Questions about the grid below.
1) Which number is the entry in the top-right corner?
2) Which number is the entry just right of 120?
3) Which number is the entry directly above 148?
4) Which number is the first entry of the largest entry's row?
5) Which number is the second entry, reading row by row?
6) Which number is the entry directly above 119?
7) Which number is the entry directly below the smallest entry?
8) Which number is the 3rd-last entry, reading row by row?
[[138 128 127 125 128 124 126 120 141 135 123 137 150]
 [128 117 133 127 127 118 123 130 121 131 141 135 109]
 [140 125 148 122 131 127 131 133 117 128 127 134 127]
 [128 129 124 131 123 139 125 126 127 131 121 125 141]
 [129 125 119 130 128 129 126 130 125 127 124 132 128]]
1) 150
2) 141
3) 133
4) 138
5) 128
6) 124
7) 127
8) 124

[[109 137 112 128 141 114 127 126 141]
 [135 130 136 147 133 145 123 109 125]
 [154 122 143 117 116 133 131 132 117]
 [135 125 138 142 127 146 124 113 125]
 [134 122 131 111 115 121 134 147 121]
 [114 124 116 113 124 112 133 149 133]
 [126 139 126 153 144 137 122 107 130]
 [115 138 118 139 143 124 124 115 136]
 [143 122 146 132 119 148 126 120 121]
 [116 123 118 111 121 113 134 152 132]]
Rows and columns are numbered from 0.
The bottom-left entry is 116
Find the entry directly above the largest entry.
135
Find the entry at row 2, column 2.
143
Find the entry in row 0 and column 0.
109
The entry just right of the smallest entry -> 130
Find the entry just left of the smallest entry.
122
Find the entry in row 0 and column 1.
137
Find the top-right entry.
141
The entry just right of the largest entry is 122
The entry at row 2, column 0 -> 154
Find the entry in row 0 and column 2.
112
Find the entry at row 1, column 1.
130
Find the entry in row 1 and column 2.
136
Find the entry directly above the smallest entry.
149
The entry directly below the smallest entry is 115

x =
[[147 126 112 132 121 132 140]
 [145 113 140 104 124 100 147]]
Give the entry just left of 113.
145
Give the minimum.
100
Give the top entry of the column that holds the smallest entry.
132
Give the last entry of the smallest entry's row.
147
The entry just left of 126 -> 147

Read these off the grid that follows.
1) Read off the top-left entry.
2) Read off the entry in the bottom-left corner.
3) Read off the 3rd entry on the diagonal from the top-right corner.
4) Read off the second entry on the main diagonal.
5) Read off the smallest entry in the last row.
6) Read off the third entry, reading row by row.
[[152 127 123 131 150 122 140]
 [106 136 140 118 108 132 117]
 [105 123 126 131 103 139 116]
 [148 119 108 140 147 127 138]
 [132 112 101 146 125 136 130]
 [135 143 151 111 140 118 132]
 [106 122 120 133 104 139 117]
 [105 129 136 124 105 134 116]
 [131 112 101 145 126 136 129]
 [118 114 108 144 114 138 122]
 [118 144 152 111 122 124 122]
 [136 143 147 112 141 118 131]
 [151 121 114 136 149 124 140]
 [135 144 152 112 137 117 131]
 [118 114 101 143 115 137 123]
 [106 124 123 131 104 137 117]]
1) 152
2) 106
3) 103
4) 136
5) 104
6) 123

[[124 131 121 123 128]
 [127 129 125 126 128]
 [147 133 107 126 144]
 [133 129 122 127 132]
 [131 129 125 128 131]
 [129 128 127 128 129]
 [123 132 119 122 128]
 [126 129 125 126 128]
 [126 130 124 126 128]
 [122 133 117 121 127]
 [131 129 124 128 131]
 [125 131 123 124 128]
 [126 130 124 125 128]
 [120 135 113 118 127]
 [129 128 127 128 129]
 [136 130 119 127 135]]
Rows and columns are numbered from 0.
Report the entry in row 2 and column 1.
Answer: 133
Report the entry at row 0, column 2.
Answer: 121
The top-right entry -> 128
The bottom-left entry is 136
The entry at row 0, column 1 is 131
Report the entry in row 1 and column 0.
Answer: 127
The bottom entry of the column that holds the smallest entry -> 119
Report the entry in the bottom-right corner.
Answer: 135
The entry directly below the largest entry -> 133
The entry in the top-left corner: 124
Report the entry in row 2 and column 0.
Answer: 147
The entry in row 1 and column 1 is 129
Report the entry directly above 136.
Answer: 129
The smallest entry is 107

Questions about the row below.
1) Give the fourth entry from the end.
2) Give the 1st entry from the left.
3) Give the 4th entry.
[103 131 127 128 122 126 124 129 110]
1) 126
2) 103
3) 128
